Below is a small trained network, with its code and all its weights. Each question gives an input and a class and asks what happens when units are switched off, that is, made to give their printed mean instead of their output.

import numpy as np


def w(rows, s, z=0):
    codes = np.array(rows[::2]) - 128.0
    scale = np.full(codes.shape[1], s)
    scale[-1] = z or s
    return codes * scale


def norm(h):
    return h / np.sqrt((h * h).mean(-1, keepdims=True) + 1e-5)


def f(y):
    return np.maximum(y, 0)


def log_softmax(a):
    a = a - a.max(-1, keepdims=True)
    return a - np.log(np.exp(a).sum(-1, keepdims=True))


def net(x, mask):
    res = np.array(x, float).reshape(1, 3) / 4 @ E
    u = 0
    for l in range(2):
        y = f(norm(res) @ A[l][:, :-1].T + A[l][:, -1])
        res = res + np.where(mask[u : u + 10], y, B[l][:, -1]) @ B[l][:, :-1]
        u += 10
    return log_softmax(norm(res)[-1] @ U[:, :-1].T + U[:, -1])


A, B = {}, {}
E = w([
[203,82,121,188,100,52],'x0',
[111,152,217,242,100,148],'x1',
[78,91,147,144,249,69],'x2',
],0.0018)
A[0] = w([
[2,132,211,153,117,239,99],'0.n0',
[188,235,107,60,94,93,89],'0.n1',
[232,57,120,205,86,37,66],'0.n2',
[70,118,131,112,111,145,89],'0.n3',
[209,37,97,133,125,85,50],'0.n4',
[77,81,141,229,98,156,39],'0.n5',
[172,163,144,126,151,139,96],'0.n6',
[184,157,149,89,21,116,41],'0.n7',
[46,166,153,77,138,192,4],'0.n8',
[182,129,110,98,61,153,48],'0.n9',
],0.0023,0.0025)
B[0] = w([
[247,221,150,79,106,14,251],'0.n0',
[66,43,164,204,170,152,182],'0.n1',
[223,207,160,109,92,17,234],'0.n2',
[140,167,151,87,100,105,140],'0.n3',
[182,215,161,158,125,48,179],'0.n4',
[161,171,197,212,87,138,152],'0.n5',
[141,73,148,131,172,140,128],'0.n6',
[95,3,146,191,105,184,174],'0.n7',
[41,181,116,63,182,155,157],'0.n8',
[68,67,142,186,112,145,162],'0.n9',
],0.0021,0.0017)
A[1] = w([
[157,120,68,125,96,197,108],'1.n0',
[58,81,148,130,204,113,63],'1.n1',
[132,142,175,215,110,154,98],'1.n2',
[144,147,126,157,29,174,125],'1.n3',
[44,164,141,86,166,188,122],'1.n4',
[84,211,151,107,138,213,88],'1.n5',
[92,88,131,150,169,104,5],'1.n6',
[181,82,135,181,100,77,76],'1.n7',
[144,77,3,56,134,111,131],'1.n8',
[117,129,148,160,190,37,155],'1.n9',
],0.0049,0.0022)
B[1] = w([
[64,64,110,156,161,156,189],'1.n0',
[106,61,109,130,61,178,178],'1.n1',
[79,172,176,59,206,128,211],'1.n2',
[106,63,95,146,165,163,242],'1.n3',
[230,132,85,155,80,67,221],'1.n4',
[173,115,86,117,113,41,226],'1.n5',
[105,110,105,147,118,185,143],'1.n6',
[150,158,60,61,103,86,225],'1.n7',
[93,202,253,179,159,136,244],'1.n8',
[129,99,85,130,82,205,255],'1.n9',
],0.0047,0.0031)
U = w([
[225,156,51,110,83,46,232],'0',
[80,3,79,159,113,224,140],'1',
[98,218,248,135,179,132,2],'2',
],0.0075,0.00083)

Each question gives the input, the list of numbers given to net, and the class t.
The units are the neurons (one row each of A and B). Each row of codes is followed by its name. A weight is (code - 128) times the scale printed after its matrix; where a second scale follows, it is the last column's (A, B and U).
mask holds one flag per neuron, layer by layer. A switched-off neuron (its flag False) gives its mean, the last column of its row in B, instead of its output. The means were averaged over made-up inputs and are rounded, as every weight is.
A unit's drop is (log p(t) with every unit on - log p(t) with that unit switched off) / (log p(t) with every unit on - log p(t) with every unit switched off).
unit that matters most: the unit with the biggest drop
k most important neurons: the k neurons with the biggest drops, biggest first
drop of u: that unit's drop, to one decimal
input [5,1,-6], class 1: unit that matters most	1.n3
input [-6,-7,3], class 2: 3 most important neurons	(1.n8; 1.n7; 1.n9)
input [0,4,4], class 1: 2 most important neurons	(1.n9; 1.n8)
input [4,-8,6], class 2: 2 most important neurons	(1.n8; 1.n3)
input [-8,7,-5], class 0: 2 most important neurons	(1.n5; 1.n8)
input [2,4,0], class 2: 2 most important neurons	(1.n2; 1.n4)
input [-5,-7,1], class 2: 2 most important neurons	(1.n8; 1.n7)
input [3,-6,5], class 2: 2 most important neurons	(1.n8; 1.n3)
input [-5,5,-5], class 0: 3 most important neurons	(1.n5; 1.n8; 1.n9)
input [-3,-7,-7], class 1: 2 most important neurons	(1.n0; 1.n2)
input [1,6,6], class 1: 3 most important neurons	(1.n9; 1.n8; 1.n1)
input [1,7,-7], class 1: 2 most important neurons	(1.n3; 1.n8)
input [-4,-8,-2], class 2: drop of 1.n8	1.3
input [-8,-3,4], class 0: unit that matters most	1.n4
input [1,-7,-4], class 2: drop of 1.n8	1.0
input [-3,2,3], class 0: drop of 1.n3	0.1
